Below are the code and all the weights of a small trained network. Each question names an input and a target symbol and asks about switching units off, where a switched-off unit gives its printed mean instead of its output.

import numpy as np


def w(rows, s, z=0):
    codes = np.array(rows[::2]) - 128.0
    scale = np.full(codes.shape[1], s)
    scale[-1] = z or s
    return codes * scale


def norm(h):
    return h / np.sqrt((h * h).mean(-1, keepdims=True) + 1e-5)


def f(y):
    return y / 2 * (1 + np.tanh(0.7978845608 * (y + 0.044715 * y**3)))


def softmax(a):
    e = np.exp(a - a.max(-1, keepdims=True))
    return e / e.sum(-1, keepdims=True)


def log_softmax(a):
    a = a - a.max(-1, keepdims=True)
    return a - np.log(np.exp(a).sum(-1, keepdims=True))


def net(x, mask):
    ids = ['Ξβγηπστφψ'.index(c) for c in x.split()]
    T = len(ids)
    res = E[ids] + P[:T]
    u = 0
    for l in range(3):
        r = norm(res)
        for j in range(2):
            rows = slice(2 * j, 2 * j + 2)
            q, k, v = (r @ M[l][rows].T for M in (Q, K, V))
            z = softmax(np.where(np.tri(T) > 0, q @ k.T / 2**0.5, -1e9)) @ v
            o = O[l][rows]
            res = res + np.where(mask[u + j], z, o[:, -1]) @ o[:, :-1]
        u += 2
        y = f(norm(res) @ A[l][:, :-1].T + A[l][:, -1])
        res = res + np.where(mask[u : u + 8], y, B[l][:, -1]) @ B[l][:, :-1]
        u += 8
    return log_softmax(norm(res)[-1] @ U[:, :-1].T + U[:, -1])


Q, K, V, O, A, B = {}, {}, {}, {}, {}, {}
E = w([
[153,91,119,210,113,121,176],'Ξ',
[138,131,131,170,88,149,201],'β',
[118,152,128,177,134,186,210],'γ',
[115,70,168,135,106,108,157],'η',
[141,174,212,143,60,127,109],'π',
[110,119,142,115,113,3,168],'σ',
[59,253,133,171,159,136,136],'τ',
[68,117,118,122,53,118,193],'φ',
[132,149,181,123,196,135,128],'ψ',
],0.019)
P = w([
[121,60,217,229,149,176,135],'0',
[164,112,150,231,25,12,181],'1',
[19,39,96,145,150,115,57],'2',
[117,47,204,135,174,171,130],'3',
[153,151,143,132,26,31,210],'4',
[55,65,87,63,152,153,2],'5',
[123,67,157,57,186,180,100],'6',
[165,174,155,22,31,50,225],'7',
],0.0089)
Q[0] = w([
[74,20,132,110,194,177,120],'L0H0',
[27,63,161,109,233,138,134],'L0H0',
[150,231,125,111,77,53,189],'L0H1',
[124,197,92,137,3,102,202],'L0H1',
],0.024)
K[0] = w([
[102,82,111,130,154,127,253],'L0H0',
[117,80,144,146,173,99,190],'L0H0',
[102,163,140,43,147,127,141],'L0H1',
[120,135,106,15,126,166,117],'L0H1',
],0.026)
V[0] = w([
[97,104,114,153,134,123,175],'L0H0',
[128,109,123,128,169,103,190],'L0H0',
[66,123,169,83,1,189,115],'L0H1',
[150,4,110,39,142,112,158],'L0H1',
],0.0088)
O[0] = w([
[149,164,134,35,148,153,96,249],'L0H0',
[143,156,107,30,127,182,90,142],'L0H0',
[126,11,98,135,76,159,130,205],'L0H1',
[204,158,115,188,99,151,3,50],'L0H1',
],0.0057,0.002)
A[0] = w([
[249,118,98,155,112,112,172,87],'L0N0',
[209,160,152,110,115,22,177,92],'L0N1',
[65,145,2,145,97,97,115,157],'L0N2',
[155,177,190,141,72,117,151,220],'L0N3',
[29,171,207,127,68,216,74,163],'L0N4',
[211,165,148,135,166,79,206,40],'L0N5',
[132,126,101,152,200,208,175,2],'L0N6',
[104,105,54,86,95,28,73,6],'L0N7',
],0.013,0.0037)
B[0] = w([
[146,71,184,95,135,97,157,166],'L0N0',
[137,160,9,165,134,215,165,236],'L0N1',
[164,62,65,91,85,96,87,156],'L0N2',
[180,63,123,145,129,66,108,254],'L0N3',
[71,64,86,127,139,127,208,225],'L0N4',
[117,134,19,110,114,135,127,184],'L0N5',
[174,82,65,135,156,184,165,157],'L0N6',
[161,74,250,40,159,90,168,166],'L0N7',
],0.015,0.0098)
Q[1] = w([
[49,80,196,253,207,83,155],'L1H0',
[134,142,204,41,223,209,104],'L1H0',
[149,101,87,123,114,126,131],'L1H1',
[210,113,138,150,170,117,119],'L1H1',
],0.021)
K[1] = w([
[60,66,122,254,122,131,122],'L1H0',
[81,101,146,69,194,172,65],'L1H0',
[107,120,123,64,119,197,92],'L1H1',
[158,116,165,115,155,146,93],'L1H1',
],0.025)
V[1] = w([
[138,228,185,133,68,171,127],'L1H0',
[97,101,92,111,150,91,99],'L1H0',
[87,83,125,134,251,149,76],'L1H1',
[119,164,98,50,127,98,130],'L1H1',
],0.014)
O[1] = w([
[153,3,25,111,165,139,182,5],'L1H0',
[139,162,154,175,116,101,126,150],'L1H0',
[154,104,99,87,104,195,15,164],'L1H1',
[126,151,57,78,134,86,132,126],'L1H1',
],0.0073,0.019)
A[1] = w([
[166,156,112,113,251,211,139,31],'L1N0',
[29,106,112,120,231,117,69,94],'L1N1',
[169,100,139,174,62,223,169,1],'L1N2',
[101,133,127,150,244,224,88,190],'L1N3',
[91,115,45,115,200,149,75,102],'L1N4',
[190,131,174,80,128,165,143,162],'L1N5',
[88,89,114,153,199,114,169,87],'L1N6',
[248,176,115,185,158,125,114,145],'L1N7',
],0.017,0.0034)
B[1] = w([
[156,191,85,70,88,72,90,204],'L1N0',
[149,149,168,255,155,152,165,172],'L1N1',
[131,209,105,148,191,71,161,247],'L1N2',
[167,40,100,42,111,176,190,206],'L1N3',
[163,182,122,166,133,51,112,176],'L1N4',
[158,156,163,160,108,79,128,194],'L1N5',
[173,147,89,108,143,137,73,173],'L1N6',
[158,103,180,49,101,208,123,255],'L1N7',
],0.023,0.008)
Q[2] = w([
[105,167,111,85,111,163,139],'L2H0',
[185,192,185,107,73,177,148],'L2H0',
[114,11,153,243,125,125,172],'L2H1',
[177,154,3,192,17,154,159],'L2H1',
],0.021)
K[2] = w([
[165,149,125,86,133,96,134],'L2H0',
[81,147,149,12,185,109,96],'L2H0',
[44,33,131,237,120,126,169],'L2H1',
[188,134,3,195,52,167,140],'L2H1',
],0.022)
V[2] = w([
[90,47,103,74,231,127,127],'L2H0',
[53,160,145,2,108,153,209],'L2H0',
[158,85,30,181,120,165,43],'L2H1',
[65,168,83,172,143,197,127],'L2H1',
],0.0095)
O[2] = w([
[90,147,196,137,36,86,72,13],'L2H0',
[19,37,81,100,81,39,13,173],'L2H0',
[94,148,219,145,104,114,210,87],'L2H1',
[92,95,124,138,102,2,135,2],'L2H1',
],0.0044,0.0047)
A[2] = w([
[103,99,104,138,181,193,162,2],'L2N0',
[75,179,63,105,124,170,148,67],'L2N1',
[138,179,82,142,85,163,3,55],'L2N2',
[37,160,43,145,137,180,126,92],'L2N3',
[66,134,186,127,204,156,85,1],'L2N4',
[153,46,121,103,213,101,60,110],'L2N5',
[144,78,136,184,95,99,118,39],'L2N6',
[140,130,104,119,163,177,151,81],'L2N7',
],0.025,0.0051)
B[2] = w([
[101,72,125,213,154,101,73,167],'L2N0',
[87,154,199,158,149,130,70,240],'L2N1',
[198,202,44,143,29,147,45,255],'L2N2',
[60,146,143,75,61,188,203,190],'L2N3',
[44,166,147,78,194,147,5,144],'L2N4',
[166,174,120,143,152,224,147,180],'L2N5',
[156,151,119,43,86,31,107,234],'L2N6',
[85,88,111,114,130,120,99,240],'L2N7',
],0.028,0.0058)
U = w([
[133,69,122,187,153,135,101,253],'Ξ',
[99,166,48,80,197,137,141,20],'β',
[106,156,175,111,191,132,51,84],'γ',
[192,145,245,145,157,165,112,107],'η',
[144,174,108,208,143,115,199,134],'π',
[140,62,97,94,99,187,172,154],'σ',
[68,183,158,117,81,162,181,111],'τ',
[114,103,167,118,75,33,114,127],'φ',
[148,174,93,173,71,171,68,142],'ψ',
],0.011,0.0039)

Each question gives the input, a string of symbols that net reads in full, and the target symbol t.
The units are the heads (2 rows each of Q, K, V and O) and the neurons (one row each of A and B). Each row of codes is followed by its name. A weight is (code - 128) times the scale printed after its matrix; where a second scale follows, it is the last column's (O, A, B and U).
mask holds one flag per unit, layer by layer, with each layer's heads first. A switched-off unit (its flag False) gives its mean, the last column of its rows in O or B, instead of its output. The means were averaged over made-up inputs and are rounded, as every weight is.
A unit's drop is (log p(t) with every unit on - log p(t) with that unit switched off) / (log p(t) with every unit on - log p(t) with every unit switched off).
The circuit of an input: a set's keep is (log p(t) with only the set's units on - log p(t) with every unit switched off) / (log p(t) with every unit on - log p(t) with every unit switched off). Starting from the 12 units with the biggest drops (on a tie, the unit counted first), units are removed one at a time, each time the one whose removal leaves the highest keep (on an exact tie, the one counted first), for as long as the keep stays at least 0.8.
circuit, biggest first: the units of the circuit, biggest drop first
k most important neurons: the k neurons with the biggest drops, biggest first
k most important neurons of layer l: the k neurons of layer l with the biggest drops, biggest first
which heads matter: for each layer, one digit per head in row order, 1 if its drop is at least 0.15 and else 0, layers parted by /
input σ Ξ Ξ τ σ, target τ: 2 most important neurons -> L0N1, L2N3
input Ξ Ξ η π π γ τ, target Ξ: 2 most important neurons -> L0N1, L2N0
input π φ η ψ π π σ Ξ, target σ: 3 most important neurons -> L0N0, L1N7, L0N4
input φ π σ Ξ, target η: 2 most important neurons -> L0N1, L0N0
input Ξ σ γ σ γ, target σ: 2 most important neurons -> L0N3, L0N0
input π π β, target τ: 3 most important neurons -> L0N3, L2N3, L0N7
input ψ τ η Ξ γ, target η: 3 most important neurons -> L1N7, L0N0, L0N4
input β π γ π ψ π ψ σ, target ψ: 2 most important neurons -> L0N1, L1N3
input Ξ η ψ β, target π: circuit, biggest first -> L1N2
input Ξ π η π γ φ, target σ: 2 most important neurons -> L0N7, L0N4
input π σ τ τ σ Ξ γ, target β: circuit, biggest first -> L1N3, L1N2
input γ π γ φ η, target φ: 2 most important neurons -> L0N1, L1N7
input Ξ π σ φ, target τ: 2 most important neurons -> L2N3, L1N7
input β Ξ π σ π γ σ π, target σ: 2 most important neurons -> L0N3, L1N7
input π η ψ τ σ, target ψ: 2 most important neurons -> L0N5, L0N1
input ψ π γ η η ψ β, target π: most important neuron of layer 2 -> L2N6
input π Ξ Ξ η β σ Ξ σ, target σ: which heads matter -> 01 / 00 / 00
input τ σ η Ξ σ, target σ: 3 most important neurons of layer 0 -> L0N7, L0N1, L0N4
input ψ Ξ τ τ β ψ, target Ξ: 3 most important neurons -> L0N1, L1N1, L0N3
input σ η σ τ η φ ψ, target σ: 3 most important neurons -> L1N3, L0N1, L1N2
input τ σ φ τ σ τ π γ, target τ: which heads matter -> 01 / 00 / 00
input π ψ ψ, target Ξ: circuit, biggest first -> L1N1, L1N3, L2N0
input φ Ξ Ξ τ γ π σ η, target σ: 2 most important neurons of layer 0 -> L0N3, L0N4
input φ γ τ π τ σ π, target Ξ: which heads matter -> 01 / 00 / 11
input Ξ γ η Ξ β, target η: which heads matter -> 01 / 00 / 00
input π Ξ τ Ξ Ξ, target τ: 2 most important neurons of layer 2 -> L2N3, L2N1
input η σ σ γ Ξ, target σ: 4 most important neurons of layer 0 -> L0N0, L0N3, L0N1, L0N4
input τ σ ψ Ξ γ σ π γ, target σ: 4 most important neurons of layer 0 -> L0N4, L0N3, L0N0, L0N5
input φ τ π π γ σ, target η: most important neuron of layer 1 -> L1N5
input γ γ σ σ β π π τ, target τ: most important neuron of layer 1 -> L1N0
